Here is a tiny trained network, its code and every weight. The questions are about switching its units off for an input and a class, where a switched-off unit gives its printed mean instead of its output.

import numpy as np


def w(rows, s, z=0):
    codes = np.array(rows[::2]) - 128.0
    scale = np.full(codes.shape[1], s)
    scale[-1] = z or s
    return codes * scale


def f(y):
    return y / 2 * (1 + np.tanh(0.7978845608 * (y + 0.044715 * y**3)))


def log_softmax(a):
    a = a - a.max(-1, keepdims=True)
    return a - np.log(np.exp(a).sum(-1, keepdims=True))


def net(x, mask):
    res = np.array(x, float).reshape(1, 4) / 4 @ E
    y = f(res @ A[0][:, :-1].T + A[0][:, -1])
    res = res + np.where(mask, y, B[0][:, -1]) @ B[0][:, :-1]
    return log_softmax(res[-1] @ U[:, :-1].T + U[:, -1])


A, B = {}, {}
E = w([
[18,41,124],'x0',
[201,51,50],'x1',
[127,129,128],'x2',
[108,245,43],'x3',
],0.011)
A[0] = w([
[104,158,154,85],'N1',
[100,156,155,104],'N2',
[102,187,202,108],'N3',
[131,156,102,116],'N4',
[121,155,189,84],'N5',
[120,142,105,94],'N6',
[188,109,192,103],'N7',
[156,114,92,82],'N8',
[169,170,164,59],'N9',
[123,109,217,97],'N10',
[97,112,123,215],'N11',
[158,142,149,139],'N12',
[111,151,155,105],'N13',
[167,140,138,53],'N14',
[129,84,159,50],'N15',
[139,110,142,86],'N16',
[205,140,111,118],'N17',
[186,69,80,96],'N18',
[155,91,149,160],'N19',
[98,144,193,98],'N20',
[92,156,91,52],'N21',
[141,106,80,94],'N22',
[129,92,154,82],'N23',
[118,162,131,255],'N24',
[129,116,251,103],'N25',
[99,173,118,123],'N26',
[134,70,131,129],'N27',
[117,146,128,173],'N28',
[195,149,117,141],'N29',
[149,142,137,61],'N30',
[90,118,111,96],'N31',
[74,76,135,90],'N32',
[144,83,149,83],'N33',
[128,183,94,126],'N34',
[155,107,172,97],'N35',
[170,132,137,96],'N36',
[60,122,91,95],'N37',
[99,85,99,148],'N38',
[82,143,66,60],'N39',
[163,167,174,102],'N40',
[147,168,145,86],'N41',
[168,107,87,59],'N42',
],0.018,0.0078)
B[0] = w([
[90,79,83,170],'N1',
[108,53,114,177],'N2',
[109,43,126,249],'N3',
[170,95,82,172],'N4',
[63,58,88,187],'N5',
[151,150,80,142],'N6',
[156,172,64,214],'N7',
[114,78,93,163],'N8',
[51,149,116,194],'N9',
[171,159,66,212],'N10',
[167,183,179,195],'N11',
[51,212,176,172],'N12',
[112,33,95,164],'N13',
[41,149,107,150],'N14',
[115,140,82,173],'N15',
[134,134,59,139],'N16',
[103,155,150,220],'N17',
[71,85,127,241],'N18',
[137,161,147,203],'N19',
[115,62,117,199],'N20',
[118,155,66,169],'N21',
[16,12,135,172],'N22',
[133,134,89,168],'N23',
[165,103,152,233],'N24',
[147,168,95,245],'N25',
[186,140,94,200],'N26',
[140,111,124,208],'N27',
[166,123,129,167],'N28',
[75,130,174,221],'N29',
[3,144,81,134],'N30',
[62,180,138,154],'N31',
[71,187,148,207],'N32',
[109,170,85,182],'N33',
[171,175,98,223],'N34',
[154,176,42,176],'N35',
[41,137,143,161],'N36',
[49,175,162,190],'N37',
[120,201,157,202],'N38',
[138,148,76,180],'N39',
[45,152,159,204],'N40',
[72,106,129,179],'N41',
[74,79,70,176],'N42',
],0.0073,0.011)
U = w([
[65,1,122,98],'0',
[36,168,196,72],'1',
[112,102,156,207],'2',
[134,133,78,90],'3',
[181,88,252,167],'4',
[234,14,218,2],'5',
],0.011,0.026)

Each question gives the input, the list of numbers given to net, and the class t.
The units are the neurons (one row each of A and B). Each row of codes is followed by its name. A weight is (code - 128) times the scale printed after its matrix; where a second scale follows, it is the last column's (A, B and U).
mask holds one flag per neuron, in row order. A switched-off neuron (its flag False) gives its mean, the last column of its row in B, instead of its output. The means were averaged over made-up inputs and are rounded, as every weight is.
A unit's drop is (log p(t) with every unit on - log p(t) with that unit switched off) / (log p(t) with every unit on - log p(t) with every unit switched off).
The circuit of an input: a set's keep is (log p(t) with only the set's units on - log p(t) with every unit switched off) / (log p(t) with every unit on - log p(t) with every unit switched off). Starting from the 12 units with the biggest drops (on a tie, the unit counted first), units are removed one at a time, each time the one whose removal leaves the highest keep (on an exact tie, the one counted first), for as long as the keep stays at least 0.8.
circuit, biggest first: the units of the circuit, biggest drop first
top k neurons: the k neurons with the biggest drops, biggest first
drop of u: that unit's drop, to one decimal
input [-6,2,3,5], class 1: top neuron	N29
input [-1,-4,2,-2], class 0: circuit, biggest first	N3, N38
input [-7,-7,-6,-6], class 0: circuit, biggest first	N3, N5
input [4,3,1,3], class 1: circuit, biggest first	N37, N3
input [-3,1,3,-6], class 3: top 2 neurons	N7, N35
input [-7,-8,-7,-2], class 0: circuit, biggest first	N3, N5
input [-6,-5,2,8], class 3: top 3 neurons	N34, N26, N4
input [6,5,5,6], class 1: top 2 neurons	N37, N38
input [-7,7,4,-4], class 0: top 3 neurons	N42, N18, N8
input [1,-3,-2,-5], class 3: top 2 neurons	N10, N25
input [5,-6,-6,-8], class 3: top 2 neurons	N10, N25
input [4,-2,2,-5], class 3: drop of N10	0.2
input [8,-1,-4,-2], class 1: drop of N16	0.0
input [3,-7,-1,5], class 0: drop of N3	0.1
input [6,-5,-1,-5], class 1: circuit, biggest first	N32
input [-4,-1,-4,-5], class 3: drop of N25	0.2
